In the rows, zero is written as 128.
Facts:
K363 θ K876; K605 θ K857; K290 θ K105; K266 θ K293
K102 θ K522; K552 θ K693; K833 θ K935; K964 θ K290
K867 θ K735; K527 θ K301; K454 θ K118; K707 θ K6
K674 θ K833; K693 θ K964; K735 θ K563; K175 θ K525
K291 θ K354; K58 θ K603; K876 θ K120; K875 θ K701
K743 θ K202; K410 θ K197; K889 θ K33; K604 θ K175
K112 θ K743; K903 θ K674; K419 θ K568; K539 θ K862
K323 θ K875; K76 θ K889; K406 θ K539; K33 θ K604
K428 θ K406; K522 θ K363; K241 θ K962; K962 θ K527
K345 θ K583; K568 θ K793; K687 θ K444; K367 θ K241
K170 θ K454; K303 θ K601; K680 θ K998; K97 θ K493
K206 θ K139; K863 θ K867; K635 θ K584; K653 θ K932
K516 θ K572; K118 θ K230; K998 θ K291; K868 θ K263
K205 θ K653; K782 θ K903; K525 θ K192; K197 θ K102
K293 θ K472; K142 θ K486; K661 θ K542; K968 θ K23
K120 θ K580; K230 θ K76; K21 θ K61; K701 θ K367
K572 θ K206; K444 θ K142; K192 θ K303; K61 θ K552
K139 θ K205; K380 θ K112; K105 θ K818; K857 θ K661
K580 θ K21; K862 θ K161; K795 θ K170; K486 θ K968
K793 θ K863; K493 θ K380; K472 θ K338; K348 θ K707
K352 θ K605; K202 θ K687; K354 θ K62; K6 θ K266
K161 θ K97; K62 θ K58; K173 θ K410; K301 θ K795
K583 θ K516; K977 θ K635; K584 θ K868; K603 θ K428
K601 θ K348; K563 θ K680; K932 θ K511; K935 θ K323
K511 θ K173; K338 θ K345; K363 γ lusi; K605 γ lusi
K290 γ lusi; K266 γ stuvun; K102 γ lusi; K552 γ lusi
K833 γ lusi; K964 γ lusi; K867 γ lusi; K527 γ stuvun
K454 γ stuvun; K542 γ stuvun; K707 γ stuvun; K674 γ stuvun
K693 γ stuvun; K735 γ stuvun; K175 γ lusi; K291 γ stuvun
K58 γ lusi; K876 γ stuvun; K875 γ stuvun; K743 γ stuvun
K410 γ stuvun; K889 γ lusi; K604 γ lusi; K112 γ stuvun
K903 γ stuvun; K419 γ stuvun; K539 γ stuvun; K323 γ lusi
K76 γ lusi; K406 γ stuvun; K33 γ lusi; K428 γ lusi
K522 γ stuvun; K241 γ lusi; K962 γ stuvun; K345 γ lusi
K568 γ lusi; K687 γ lusi; K367 γ lusi; K170 γ stuvun
K303 γ lusi; K263 γ lusi; K680 γ lusi; K97 γ lusi
K206 γ lusi; K863 γ stuvun; K635 γ stuvun; K653 γ lusi
K288 γ stuvun; K516 γ lusi; K118 γ stuvun; K998 γ lusi
K868 γ stuvun; K205 γ lusi; K782 γ lusi; K525 γ stuvun
K197 γ lusi; K45 γ lusi; K293 γ stuvun; K142 γ lusi
K661 γ stuvun; K968 γ stuvun; K120 γ lusi; K230 γ stuvun
K21 γ stuvun; K701 γ lusi; K572 γ lusi; K444 γ stuvun
K192 γ lusi; K61 γ stuvun; K139 γ stuvun; K380 γ lusi
K23 γ lusi; K818 γ stuvun; K105 γ lusi; K857 γ stuvun
K580 γ lusi; K862 γ stuvun; K795 γ stuvun; K486 γ lusi
K793 γ lusi; K493 γ stuvun; K472 γ stuvun; K348 γ stuvun
K352 γ lusi; K202 γ stuvun; K354 γ stuvun; K6 γ stuvun
K161 γ lusi; K62 γ stuvun; K173 γ lusi; K301 γ lusi
K583 γ stuvun; K977 γ lusi; K584 γ lusi; K603 γ lusi
K601 γ lusi; K563 γ stuvun; K932 γ stuvun; K935 γ stuvun
K511 γ stuvun; K338 γ stuvun

Known rows:
K23: [122 149  82 134 116 159 115 149 166 136 157 139 182 148 127 127 135 136
 120 165 192 133 114 146  81 130 105 176 145 159 135 125 116]
K601: [135 129 122 133 108 157 123 161 169 136 127  91 187 144 130 123 166 128
  86 167 184 146 103 131  74 109  95 136 123 142 137  96 168]
K604: [125 107  69 139 105 155 139 139 178 146 134  74 190 125 135 134 158 104
 114 161 188 163 140 145  80 123  97 129 129 118 112 103 171]
K202: [140 148  87  99 111 151 113 166 160 159 191 105 212 142 126 133 155 190
 193 105 152 118 160 103  44 125 127 152 135 147 117  92 120]
K862: [119 122 103 136 123 154 101 138 147 182 154  66 196 159 142 151 154 158
 154 110 143  77 155 130  75 108 146 167 123 149 120  73 151]
K161: [139 119 129 116 142 162 119 123 155 155 148 120 170 150 158 127 155 105
 105 139 174 123 139 170  38 112 118 166 131 125 127  91 156]
K45: [126 142  94 129 122 158 124 153 166 139 149 134 181 145 135 127 140 124
 116 160 188 132 119 147  88 122 110 167 147 149 130 110 130]
K173: [114 107  93 117 141 156 128 180 182 129 131 166 196 157 147  96 141  96
 130 158 175 119  91 141 108 119 105 171 138 109 126 106 163]
K21: [ 94 156  77 146 111 147 145 162 162 171 201  74 204 136 140 146 173 124
 158 131 164  75 180 101 104 106 153 160 142 148 125  88 126]
K903: [128 133  80 137  97 147 123 152 162 168 158  86 211 133 127 142 148 172
 166 126 156  78 144 103 109 115 127 160 154 162 117  85 140]
K323: [169 126 107 127 104 148 144 123 166 143 123 157 207 115 142 119 142 128
 113 157 184  98 114 145  84 119  93 162 184 165 119 107 158]
K653: [126 104  84 101 136 160 120 168 183 142 143 156 158 144 150 113 127 103
 132 166 177 114  91 151 116 116 113 164 145 112 116 101 157]
K552: [109 150  95 142 125 156 145 139 170 155 190 106 172 127 151 133 163  81
 101 170 195 104 154 148  81 110 128 167 151 139 132 109 127]
K735: [118 168 103 131 111 154 113 220 149 178 172  76 214 122 114 129 135 163
 153 135 156  99 177 113 129 115 118 159 131  96 116  56 115]
K707: [123 146 115 136  92 152 111 180 157 153 144  67 192 156 117 141 164 189
 138 132 155 110 124  83 109 100 129 132 123 158 135  72 144]
K795: [108 134 109 140 113 151 136 171 138 131 156  45 219 161 141 156 123 163
 185 132 155 123 142 115 115 110 163 131 154 135 115  73  87]
K105: [113 147  89 139 124 160 115 145 167 145 163 112 175 142 140 136 138 119
 104 173 194 112 116 151  88 121 115 163 146 159 136 118 113]
K857: [103 141  71 142 103 152 102 167 159 161 167  75 207 150 125 150 137 180
 166 134 161  86 130 107 117 119 134 161 137 166 125  94 117]

Rows:
No name comes twice in this set of rows, the named rows included.
[127 160 119 129  93 153 123 174 153 150 150 101 174 158 113 144 161 189
 146 126 157 117 139  79 119 100 139 144 136 160 134  78 136]	K266
[121 138 119 137 109 148 131 163 140 140 146  70 234 153 144 148 126 178
 169 132 154  90 127 114 114 106 149 139 168 153 120  69  99]	K962
[136 162 125 121 130 160 128 205 155 152 160 129 192 118 127 107 134 107
 101 165 181 137 158 151  99 119  95 166 139  83 121  76 126]	K867
[113 141  96 139 133 149 168 160 172 126 152 174 206 148 139  99 172  82
 125 149 181 137 153 124  89 117 117 183 150 117 131 121 161]	K363
[135 149 126 116 129 160 124 193 158 149 156 122 189 122 132 114 141 111
 110 166 186 134 150 150  92 119 103 163 142  96 124  84 127]	K793
[ 97 135  77 141 119 144 146 181 167 149 160 121 230 159 133 117 168 140
 180 120 151  90 147  86 120 113 139 169 140 138 124  99 148]	K522
[141 127  86  94 119 164 136 144 178 150 157 180 119 130 135 129 129 111
 131 158 188 131 132 142 117 111 121 167 157 126 112 107 150]	K572
[161 128 126 127 113 150 142 130 159 135 121 150 214 125 146 121 138 127
 111 162 185 103 106 147  80 116 104 159 184 158 122  99 140]	K701
[ 88 154  76 145 110 152 122 159 162 178 201  49 191 136 142 157 156 140
 148 142 169  59 157 112 109 105 150 157 140 166 128  85 107]	K693
[133 144 115 122 126 158 131 177 160 145 153 130 186 128 132 116 140 109
 110 162 185 137 138 148  89 118 101 160 143 105 124  91 134]	K568
[115 118 102 124 139 153 145 175 178 121 131 172 208 158 146  92 152  95
 135 155 175 129 105 133 102 119 111 174 144 114 128 116 166]	K197
[145 131  97 133  91 142 130 142 156 161 140 100 233 124 136 143 139 178
 165 128 156  58 126 107 109 112 124 153 177 180 113  80 135]	K875
[145 130  81 136  87 143 127 139 165 168 140 108 225 117 130 143 144 181
 167 125 156  61 135 107 104 115 119 156 173 176 113  85 145]	K935

Now the same things, written a new way:
Known rows:
K175: [184 137 139 105 152 120 126  93 127 132 136 160 124 111 148  92  78  96
 177 155 133 155  75  72 115 183  80 101 114 167 155 103 103 166 141 156
 126 121 151 127  74 108 160]
K857: [ 50 156  88 140 153 154 121 140  83 123 156 149 122 104  82 123 165 141
 132 155 103 131  97 149 147 114 201 148 170  99 120 121 163 141 125 121
 129 142 128 119 141 116 150]
K653: [165 139 130  77 156 152 115 120 145 125 108 125  94 142 184 193 150  90
 107  86 150 140 137 153 129 158  38 148  99 126 112 169 130 147 161 151
 125 129  76  90 183 128 153]
K205: [160 144 124  74 153 154 106 119 143 124 103 120  98 135 178 196 152  93
 110  86 156 140 136 150 128 161  39 146 102 133 115 163 127 149 162 151
 127 124  72  92 176 130 153]
K102: [180 117 150 105 179 106 163 105 152 133 122 149 112 166 176 168 136  93
  92 102 136 144 152 165 150 149  54 144 113  97 101 177 122 152 152 135
 135 132 103 108 157  96 157]
K76: [181 135 151 122 154 107 151  89 147 153 145 149 125 126 147 104  52 110
 175 151 122 170  50  73 107 177  77 104 107 163 152 130 126 165 137 158
 115 140 164 117 111 100 165]
K230: [142  81 117 156 104 117 121 116 132 148 166 145  99  97 112  87  72 121
 127 194  88 165  34 100  61 143 156 136 128 131 153 129 148 145  82 129
 121 162 174 111 136 103 148]
K977: [ 91 205 127 111 196 135 156 111 112 136 135 145 144 138 117 152 138 137
 171 114 139 143 120 123 185 143 117 112 145 130 124 126 145 152 176 149
 123 126 117 128 123 115 162]
K33: [184 136 145 116 155 112 143  88 138 142 142 156 123 122 152  99  63 103
 178 155 127 162  57  73 109 181  80  99 114 164 154 118 116 169 139 160
 119 132 162 124  94 104 163]
K962: [ 85 103 127 164  71  94 109 137 166 176 143 104 131 104 117 131  65 164
 117 156 128 150  82 120  79 116 183 124 122 124 143 157 163 134  74 106
 140 130 141 126 186 117 118]
K120: [181 113 160 118 186  72 176  99 153 130 129 168 139 177 167 140 128 100
  95 119 142 134 187 159 170 145  84 133 119  85 101 161  98 152 138 120
 151 112 115 132 107  87 148]
K354: [141 129 120 154  92 167 137 150 150  90 169  93 110 135  74 112 156 146
  92 141  94  92 154  98 100  93 178 155 137 144 110 121 112  71 138 104
 105 166 177 142 133 185  87]
K192: [179 140 127  97 148 129 106 103 127 124 128 159 129 107 149  94  93  95
 181 149 144 142  96  71 122 186  85  95 111 174 154  95  94 166 142 151
 138 104 139 128  64 113 152]
K288: [103 108 110 143 112 132 114 142 114 126 137 128 122 113 106 117 142 133
 109 150 111 123 119 143 113 113 172 143 143 111 127 124 143 124 107 108
 132 136 132 126 133 129 128]
K583: [119 103  70  95  82 177  29 153 108 104 111 120  89  79 135 136 173 103
  98 134 140 111 139 151  94 141 142 159 126 129 128 116 118 140 105 115
 144 103  84 104 149 147 123]
K173: [174 132 144  91 172 130 139 114 148 131 116 131  99 153 179 188 141  88
  94  94 139 148 139 161 133 154  40 151 107 109 106 179 129 150 159 145
 121 140  89  92 179 114 161]
K410: [144  72 108 125 124 138 112 137 128 121 139 135  78 129 145 152 166  95
  48 135 103 136 126 193  98 121 125 183 126  73 105 170 143 134 104 113
 130 156 108  92 191 109 145]
K170: [120  89 125 165  93 109 122 123 147 165 161 124 111 101 115 108  61 138
 122 180  99 162  43 107  66 133 165 132 126 129 148 146 158 145  80 121
 124 151 167 117 166 107 139]

Rows:
No name comes twice in this set of rows, the named rows included.
[136 149 163 131 131  83 153 100 175 181 133 116 144 136 151 150  40 147
 165 127 146 167  74  89 110 155  91  95 101 158 146 160 148 157 126 150
 125 124 143 125 162 106 142]	K301
[154 154 111  64 134 165  69 126 131 115  93 122 109 120 175 177 151  96
 136  89 171 126 148 127 132 167  57 125 104 155 128 133 107 148 158 148
 137  95  67 110 141 144 144]	K516
[171 115 161 127 190  63 177 103 148 133 129 176 158 173 153 118 121 114
 110 128 152 121 208 151 188 141 113 116 124  89 100 141  84 151 130 106
 167  87 124 153  66  80 134]	K552
[109 163 161 133 117  75 139 112 188 189 122 101 163 139 153 164  44 166
 161 108 167 152 109  99 122 144 107  86  95 155 141 168 146 148 128 136
 138 105 119 137 176 115 129]	K241
[136  91  77 115  88 157  43 138  98 108 133 149 106  71 120  78 138 103
 132 180 125 116 110 109  86 155 167 134 132 147 149  80  99 150  92 115
 151  99 130 130  76 130 128]	K348
[124  75 120 159 133  83 133 131 123 126 146 167 141 134 112  88 144 127
  80 168 120 111 184 166 144 110 200 144 149  69 108 121 102 136  81  79
 166 104 140 149  81  93 117]	K818
[179 110 160 120 190  71 176  99 153 132 130 172 143 177 162 134 125 107
  97 124 145 129 190 159 176 144  95 128 122  80  99 155  92 156 135 113
 155 106 119 135  94  84 144]	K580
[182 111 158 111 185  89 171 102 153 131 127 159 123 168 170 155 131  95
  92 113 139 142 168 165 160 144  70 141 114  88 101 170 105 152 144 125
 141 124 112 120 131  91 152]	K363
[ 86 177 155 127 115  78 122 123 183 184 107  96 179 138 148 175  71 177
 161  89 191 133 160 109 150 131 122  82  99 154 134 154 135 141 132 124
 150  80  97 149 163 126 111]	K833
[134  63 124 157 139  75 137 129 124 122 147 174 140 144 115  89 147 121
  68 169 119 109 194 175 150 111 194 147 146  60  99 130  96 142  77  71
 172 104 137 152  75  83 119]	K693
[ 93 175 149 122 128  92 126 123 171 165 112 106 169 138 141 169  89 168
 158  94 180 128 157 112 155 135 120  88 106 151 128 148 131 136 140 127
 147  85 100 144 153 129 116]	K782
[107 147 103 141 127 168 118 143 139 104 182 118 106 121  71 118 153 140
 100 153  98 109 132 104 116 108 193 156 151 129 105 128 126 109 138 104
 121 154 162 130 145 157 118]	K419
[149 159 106  66 133 161  61 126 126 110  94 125 118 112 172 161 148 102
 147  96 177 116 155 117 134 172  68 114 104 163 131 118  97 152 156 145
 146  82  74 116 117 145 138]	K345

